Below is a small trained network, with its code and all its weights. Each question gives an input and a target symbol and asks what happens when units are switched off, that is, made to give their printed mean instead of their output.

import numpy as np


def w(rows, s, z=0):
    codes = np.array(rows[::2]) - 128.0
    scale = np.full(codes.shape[1], s)
    scale[-1] = z or s
    return codes * scale


def f(y):
    return np.maximum(y, 0)


def softmax(a):
    e = np.exp(a - a.max(-1, keepdims=True))
    return e / e.sum(-1, keepdims=True)


def log_softmax(a):
    a = a - a.max(-1, keepdims=True)
    return a - np.log(np.exp(a).sum(-1, keepdims=True))


def net(x, mask):
    ids = ['ΓΦΨαλμω'.index(c) for c in x.split()]
    T = len(ids)
    res = E[ids] + P[:T]
    r = res
    for j in range(2):
        rows = slice(3 * j, 3 * j + 3)
        q, k, v = (r @ M[0][rows].T for M in (Q, K, V))
        z = softmax(np.where(np.tri(T) > 0, q @ k.T / 3**0.5, -1e9)) @ v
        o = O[0][rows]
        res = res + np.where(mask[j], z, o[:, -1]) @ o[:, :-1]
    y = f(res @ A[0][:, :-1].T + A[0][:, -1])
    res = res + np.where(mask[2:10], y, B[0][:, -1]) @ B[0][:, :-1]
    return log_softmax(res[-1] @ U[:, :-1].T + U[:, -1])


Q, K, V, O, A, B = {}, {}, {}, {}, {}, {}
E = w([
[143,33,55],'Γ',
[167,120,53],'Φ',
[56,83,137],'Ψ',
[60,4,49],'α',
[143,86,162],'λ',
[45,169,39],'μ',
[106,36,113],'ω',
],0.017)
P = w([
[10,46,121],'0',
[143,102,126],'1',
[205,108,91],'2',
[143,137,145],'3',
[143,130,134],'4',
[99,137,140],'5',
[112,148,150],'6',
[174,129,68],'7',
[122,149,106],'8',
[150,99,105],'9',
],0.012)
Q[0] = w([
[94,179,137],'H1',
[166,68,100],'H1',
[120,84,121],'H1',
[89,184,136],'H2',
[60,79,65],'H2',
[8,150,143],'H2',
],0.014)
K[0] = w([
[124,91,116],'H1',
[120,135,118],'H1',
[141,186,111],'H1',
[191,8,101],'H2',
[127,143,136],'H2',
[109,169,102],'H2',
],0.015)
V[0] = w([
[142,81,83],'H1',
[128,160,55],'H1',
[246,102,203],'H1',
[149,101,218],'H2',
[132,167,52],'H2',
[88,106,33],'H2',
],0.012)
O[0] = w([
[166,78,88,202],'H1',
[254,156,89,167],'H1',
[66,50,153,14],'H1',
[139,64,206,62],'H2',
[116,224,18,152],'H2',
[110,128,165,254],'H2',
],0.0069,0.012)
A[0] = w([
[162,201,140,52],'N1',
[79,69,184,132],'N2',
[167,72,72,138],'N3',
[95,76,164,157],'N4',
[68,224,134,253],'N5',
[83,57,105,153],'N6',
[157,80,2,113],'N7',
[62,146,85,163],'N8',
],0.0099,0.0032)
B[0] = w([
[130,116,2,151],'N1',
[253,73,175,148],'N2',
[40,124,150,192],'N3',
[141,146,206,146],'N4',
[190,152,147,164],'N5',
[99,16,83,157],'N6',
[77,210,179,254],'N7',
[238,143,91,163],'N8',
],0.0059,0.019)
U = w([
[134,189,82,202],'Γ',
[179,124,98,167],'Φ',
[85,93,2,36],'Ψ',
[125,137,78,142],'α',
[51,131,94,13],'λ',
[208,69,41,254],'μ',
[231,143,26,75],'ω',
],0.0099,0.0034)

Each question gives the input, a string of symbols that net reads in full, and the target symbol t.
The units are the heads (3 rows each of Q, K, V and O) and the neurons (one row each of A and B). Each row of codes is followed by its name. A weight is (code - 128) times the scale printed after its matrix; where a second scale follows, it is the last column's (O, A, B and U).
mask holds one flag per unit, heads first, then neurons. A switched-off unit (its flag False) gives its mean, the last column of its rows in O or B, instead of its output. The means were averaged over made-up inputs and are rounded, as every weight is.
A unit's drop is (log p(t) with every unit on - log p(t) with that unit switched off) / (log p(t) with every unit on - log p(t) with every unit switched off).
The circuit of an input: a set's keep is (log p(t) with only the set's units on - log p(t) with every unit switched off) / (log p(t) with every unit on - log p(t) with every unit switched off). Starting from all 10 units, units are removed one at a time, each time the one whose removal leaves the highest keep (on an exact tie, the one counted first), for as long as the keep stays at least 0.8.
units of the circuit, in order: the units of the circuit, biggest drop first
most important unit: the unit with the biggest drop
k most important neurons: the k neurons with the biggest drops, biggest first
which heads matter: for each layer, one digit per head in row order, 1 if its drop is at least 0.15 and else 0, layers parted by /
drop when u is switched off: that unit's drop, to one decimal
input λ Φ Γ Φ λ Ψ, target μ: most important unit	N7
input Γ Γ λ α Γ μ α, target ω: units of the circuit, in order	[H2 H1]
input α μ ω, target Γ: units of the circuit, in order	[N7 H2]
input α Φ Ψ μ μ μ λ, target ω: units of the circuit, in order	[N7 H1 N3]
input μ α Ψ, target ω: which heads matter	11
input α ω Γ Ψ α μ ω, target ω: units of the circuit, in order	[H1 N3 N7]
input Φ ω μ ω Φ Φ ω Γ Ψ Γ, target Γ: which heads matter	10
input Γ λ Ψ, target μ: which heads matter	11
input α μ μ α, target ω: 2 most important neurons	[N8 N1]
input λ α Γ λ α, target μ: 3 most important neurons	[N2 N6 N7]
input μ μ α μ, target ω: which heads matter	00
input Φ Φ α μ α ω Φ Φ μ Φ, target Γ: 2 most important neurons	[N7 N3]
input Γ Ψ λ ω, target μ: drop when H1 is switched off	0.4
input Φ μ Ψ ω μ μ α, target Γ: drop when N2 is switched off	0.1
input Φ Ψ λ λ, target μ: drop when H1 is switched off	0.2
input μ Φ μ α Φ Φ μ μ ω, target ω: units of the circuit, in order	[H1]
